Below is a small trained network, with its code and all its weights. Each question gives an input and a class and asks what happens when units are switched off, that is, made to give their printed mean instead of their output.

import numpy as np


def w(rows, s, z=0):
    codes = np.array(rows[::2]) - 128.0
    scale = np.full(codes.shape[1], s)
    scale[-1] = z or s
    return codes * scale


def f(y):
    return y / 2 * (1 + np.tanh(0.7978845608 * (y + 0.044715 * y**3)))


def log_softmax(a):
    a = a - a.max(-1, keepdims=True)
    return a - np.log(np.exp(a).sum(-1, keepdims=True))


def net(x, mask):
    res = np.array(x, float).reshape(1, 6) / 4 @ E
    y = f(res @ A[0][:, :-1].T + A[0][:, -1])
    res = res + np.where(mask, y, B[0][:, -1]) @ B[0][:, :-1]
    return log_softmax(res[-1] @ U[:, :-1].T + U[:, -1])


A, B = {}, {}
E = w([
[173,169,246,105,112,136,115,131,87,98,133,136],'x0',
[70,95,170,153,189,182,94,182,128,181,129,59],'x1',
[163,134,122,127,187,114,224,140,106,115,166,107],'x2',
[157,72,75,100,162,209,171,108,136,63,162,56],'x3',
[58,76,146,155,138,168,144,171,168,84,170,173],'x4',
[147,86,105,113,159,145,78,114,149,64,66,103],'x5',
],0.012)
A[0] = w([
[197,157,104,52,168,118,131,46,109,137,87,113,166],'N1',
[84,75,114,123,157,192,165,138,147,44,163,100,215],'N2',
[254,164,157,107,37,44,89,158,152,142,110,151,170],'N3',
[146,68,134,82,197,199,151,108,152,111,183,44,231],'N4',
[110,108,130,169,126,142,176,123,163,103,176,139,162],'N5',
[193,188,138,99,62,59,136,70,88,88,92,94,203],'N6',
[73,120,148,222,114,83,33,203,189,68,101,183,168],'N7',
[54,97,144,160,41,68,125,105,116,132,210,131,196],'N8',
[112,204,111,113,56,126,108,107,71,107,106,165,151],'N9',
[134,98,184,115,148,154,138,139,195,88,111,135,165],'N10',
[108,187,168,228,86,148,136,189,149,198,170,153,168],'N11',
[55,139,166,182,100,72,117,172,137,239,197,153,153],'N12',
[59,129,99,134,123,88,160,109,121,102,141,150,177],'N13',
[118,116,116,136,58,188,224,114,112,58,201,176,142],'N14',
[170,141,170,99,82,124,92,91,133,128,73,136,175],'N15',
[241,134,126,137,181,109,211,36,124,170,146,60,127],'N16',
[187,139,108,113,184,176,142,118,74,122,125,41,153],'N17',
[58,140,57,152,123,54,163,103,127,211,129,119,187],'N18',
[68,10,161,148,180,154,71,150,131,159,175,47,175],'N19',
[63,120,125,98,146,227,100,143,102,118,169,71,103],'N20',
[165,154,131,130,204,54,68,99,117,117,47,166,253],'N21',
],0.0087,0.0047)
B[0] = w([
[130,156,127,105,189,97,111,145,156,126,107,140,213],'N1',
[150,86,127,142,124,118,127,150,120,85,158,138,238],'N2',
[128,188,199,68,152,171,97,6,105,105,130,162,240],'N3',
[168,85,167,134,173,112,127,205,106,89,156,79,249],'N4',
[158,121,106,139,103,119,152,161,114,113,128,132,177],'N5',
[107,203,162,43,202,144,99,111,110,127,123,172,246],'N6',
[75,130,112,151,95,129,140,140,166,142,111,135,215],'N7',
[144,122,111,122,121,105,143,114,82,157,140,147,183],'N8',
[130,147,128,111,124,149,80,82,85,151,144,117,192],'N9',
[99,95,141,117,113,168,147,146,127,74,125,143,171],'N10',
[137,166,196,131,100,104,159,120,99,162,108,103,208],'N11',
[102,149,124,141,71,110,199,100,72,198,89,106,229],'N12',
[175,102,119,110,113,105,121,112,125,141,134,139,166],'N13',
[207,108,134,85,87,105,133,149,86,101,172,150,214],'N14',
[54,133,134,127,126,152,111,82,122,83,152,143,193],'N15',
[144,180,154,96,158,76,127,177,183,97,104,126,228],'N16',
[113,149,181,140,172,103,95,171,145,122,92,123,208],'N17',
[149,101,70,136,152,84,126,91,117,185,139,112,209],'N18',
[85,83,122,211,160,149,102,133,97,126,161,79,244],'N19',
[116,114,145,161,141,161,96,138,95,130,165,106,193],'N20',
[69,132,129,130,113,158,115,99,183,129,104,143,217],'N21',
],0.012,0.014)
U = w([
[115,196,176,66,168,192,81,1,112,134,128,197,166],'0',
[101,165,168,148,40,84,218,71,85,240,85,112,108],'1',
[116,91,179,215,191,186,120,174,83,120,195,29,14],'2',
[221,118,125,70,57,117,179,163,110,57,212,140,111],'3',
[38,113,138,206,89,158,104,123,235,95,34,111,185],'4',
[124,71,16,161,135,107,88,66,176,210,100,93,254],'5',
[163,181,158,92,207,75,123,179,208,115,54,84,107],'6',
],0.0091,0.0014)

Each question gives the input, the list of numbers given to net, and the class t.
The units are the neurons (one row each of A and B). Each row of codes is followed by its name. A weight is (code - 128) times the scale printed after its matrix; where a second scale follows, it is the last column's (A, B and U).
mask holds one flag per neuron, in row order. A switched-off neuron (its flag False) gives its mean, the last column of its row in B, instead of its output. The means were averaged over made-up inputs and are rounded, as every weight is.
A unit's drop is (log p(t) with every unit on - log p(t) with that unit switched off) / (log p(t) with every unit on - log p(t) with every unit switched off).
The circuit of an input: a set's keep is (log p(t) with only the set's units on - log p(t) with every unit switched off) / (log p(t) with every unit on - log p(t) with every unit switched off). Starting from the 12 units with the biggest drops (on a tie, the unit counted first), units are removed one at a time, each time the one whose removal leaves the highest keep (on an exact tie, the one counted first), for as long as the keep stays at least 0.8.
circuit, biggest first: the units of the circuit, biggest drop first
unit that matters most: the unit with the biggest drop
k most important neurons: the k neurons with the biggest drops, biggest first
drop when u is switched off: that unit's drop, to one decimal
input [3,-6,7,3,-2,-3], class 6: unit that matters most -> N16
input [-8,1,1,1,1,-5], class 5: 3 most important neurons -> [N18 N3 N6]
input [2,3,6,-8,8,5], class 1: 2 most important neurons -> [N12 N11]
input [6,1,7,4,6,-2], class 3: 3 most important neurons -> [N14 N5 N2]
input [1,-5,-4,3,3,4], class 3: circuit, biggest first -> [N3 N14]
input [8,2,-5,1,3,4], class 2: 2 most important neurons -> [N20 N16]
input [-4,7,1,-4,-4,5], class 4: 2 most important neurons -> [N21 N4]
input [0,-4,-2,6,-2,-4], class 3: 2 most important neurons -> [N14 N21]
input [-7,2,-7,-1,-1,-1], class 5: 2 most important neurons -> [N18 N3]
input [8,-1,-1,8,3,0], class 2: 2 most important neurons -> [N4 N20]
input [-2,1,2,1,-2,7], class 6: 3 most important neurons -> [N1 N17 N20]
input [5,-8,8,1,3,7], class 6: 3 most important neurons -> [N16 N1 N6]
input [-3,3,-2,3,-5,-7], class 1: drop when N21 is switched off -> 0.0
input [-4,-1,1,8,0,-4], class 3: circuit, biggest first -> [N14]
input [5,6,-5,6,-8,0], class 2: drop when N19 is switched off -> 0.3
input [3,7,-7,1,-8,-7], class 1: drop when N12 is switched off -> 0.5
